Here is a tiny trained network, its code and every weight. The questions are about switching its units off for an input and a class, where a switched-off unit gives its printed mean instead of its output.

import numpy as np


def w(rows, s, z=0):
    codes = np.array(rows[::2]) - 128.0
    scale = np.full(codes.shape[1], s)
    scale[-1] = z or s
    return codes * scale


def norm(h):
    return h / np.sqrt((h * h).mean(-1, keepdims=True) + 1e-5)


def f(y):
    return y / 2 * (1 + np.tanh(0.7978845608 * (y + 0.044715 * y**3)))


def log_softmax(a):
    a = a - a.max(-1, keepdims=True)
    return a - np.log(np.exp(a).sum(-1, keepdims=True))


def net(x, mask):
    res = np.array(x, float).reshape(1, 7) / 4 @ E
    u = 0
    for l in range(3):
        y = f(norm(res) @ A[l][:, :-1].T + A[l][:, -1])
        res = res + np.where(mask[u : u + 5], y, B[l][:, -1]) @ B[l][:, :-1]
        u += 5
    return log_softmax(norm(res)[-1] @ U[:, :-1].T + U[:, -1])


A, B = {}, {}
E = w([
[139,126,117,125,136],'x0',
[179,151,116,254,96],'x1',
[118,119,118,135,142],'x2',
[119,197,121,120,168],'x3',
[162,97,202,131,195],'x4',
[124,123,120,130,136],'x5',
[126,129,131,128,126],'x6',
],0.012)
A[0] = w([
[122,233,82,108,203,62],'L0N0',
[117,109,63,87,70,57],'L0N1',
[106,65,89,75,127,90],'L0N2',
[153,8,94,113,61,3],'L0N3',
[168,44,136,114,130,54],'L0N4',
],0.013,0.004)
B[0] = w([
[105,161,187,139,77,254],'L0N0',
[63,97,70,138,151,200],'L0N1',
[107,92,151,93,100,227],'L0N2',
[100,250,219,139,62,217],'L0N3',
[115,141,147,133,162,190],'L0N4',
],0.021,0.0045)
A[1] = w([
[120,99,86,18,137,74],'L1N0',
[100,152,3,106,87,1],'L1N1',
[175,129,72,212,106,114],'L1N2',
[107,214,70,105,216,60],'L1N3',
[172,94,152,125,157,91],'L1N4',
],0.016,0.0024)
B[1] = w([
[212,119,102,106,86,221],'L1N0',
[3,135,69,197,169,205],'L1N1',
[192,72,95,72,67,253],'L1N2',
[137,96,217,157,67,122],'L1N3',
[89,155,89,134,189,167],'L1N4',
],0.016,0.0056)
A[2] = w([
[161,78,170,108,230,225],'L2N0',
[147,57,83,8,76,43],'L2N1',
[156,142,130,93,235,89],'L2N2',
[87,174,137,189,18,250],'L2N3',
[68,143,137,13,98,175],'L2N4',
],0.014,0.0023)
B[2] = w([
[7,146,74,110,116,178],'L2N0',
[207,93,110,149,121,208],'L2N1',
[29,129,60,167,111,158],'L2N2',
[140,119,181,83,192,248],'L2N3',
[238,144,132,189,136,220],'L2N4',
],0.015,0.012)
U = w([
[157,155,234,125,130,3],'0',
[252,37,57,141,110,253],'1',
[52,98,78,156,140,97],'2',
],0.014,0.00041)

Each question gives the input, the list of numbers given to net, and the class t.
The units are the neurons (one row each of A and B). Each row of codes is followed by its name. A weight is (code - 128) times the scale printed after its matrix; where a second scale follows, it is the last column's (A, B and U).
mask holds one flag per neuron, layer by layer. A switched-off neuron (its flag False) gives its mean, the last column of its row in B, instead of its output. The means were averaged over made-up inputs and are rounded, as every weight is.
A unit's drop is (log p(t) with every unit on - log p(t) with that unit switched off) / (log p(t) with every unit on - log p(t) with every unit switched off).
The circuit of an input: a set's keep is (log p(t) with only the set's units on - log p(t) with every unit switched off) / (log p(t) with every unit on - log p(t) with every unit switched off). Starting from the 12 units with the biggest drops (on a tie, the unit counted first), units are removed one at a time, each time the one whose removal leaves the highest keep (on an exact tie, the one counted first), for as long as the keep stays at least 0.8.
units of the circuit, in order: the units of the circuit, biggest drop first
k most important neurons: the k neurons with the biggest drops, biggest first
k most important neurons of layer l: the k neurons of layer l with the biggest drops, biggest first
drop when u is switched off: that unit's drop, to one decimal
input [4,-2,1,-8,6,-2,-2], class 0: units of the circuit, in order => [L0N3]
input [4,5,0,0,6,3,7], class 2: 4 most important neurons => [L1N4 L2N0 L1N0 L2N4]
input [2,-5,6,5,6,0,1], class 2: 4 most important neurons => [L1N2 L0N3 L2N0 L2N2]
input [-4,4,-4,-1,-6,-6,-4], class 2: 2 most important neurons => [L1N1 L0N1]
input [-2,3,4,-7,-7,1,-4], class 0: 2 most important neurons => [L0N3 L2N3]
input [5,-4,1,2,-4,-1,3], class 1: 4 most important neurons => [L1N0 L0N2 L0N3 L2N4]
input [8,-6,6,3,5,-2,7], class 1: 2 most important neurons => [L1N0 L0N3]
input [8,6,5,1,7,8,-1], class 2: 4 most important neurons => [L1N4 L2N0 L1N0 L2N4]
input [3,2,-4,8,-7,4,6], class 0: 2 most important neurons => [L0N0 L2N3]
input [8,0,-4,-3,-4,-4,8], class 2: 3 most important neurons => [L0N1 L1N1 L0N0]
input [5,-7,-1,6,-5,-1,-7], class 1: 3 most important neurons => [L0N3 L1N0 L0N2]
input [-8,-8,8,-3,-6,1,-2], class 1: 2 most important neurons => [L1N0 L0N2]
input [-6,6,2,-6,2,-5,7], class 0: 3 most important neurons of layer 2 => [L2N1 L2N4 L2N3]
input [3,2,-5,-5,-1,-2,6], class 0: most important neuron => [L0N3]
input [5,-1,-1,-6,7,8,5], class 2: 2 most important neurons => [L0N0 L0N4]
input [-1,0,4,6,-6,2,-4], class 0: 2 most important neurons => [L0N0 L2N3]
input [-8,4,-4,3,0,5,3], class 1: 2 most important neurons => [L0N3 L1N2]
input [-4,3,-3,-3,-7,2,-2], class 2: drop when L1N1 is switched off => 2.2
input [-2,-1,-7,0,-5,5,-8], class 2: drop when L1N1 is switched off => 2.6
input [-6,0,0,-8,-7,-6,6], class 0: drop when L0N3 is switched off => 1.8
input [-4,3,-4,3,-8,-3,-3], class 2: units of the circuit, in order => [L1N1]
input [4,4,6,-8,-3,-4,0], class 0: drop when L0N3 is switched off => 1.5
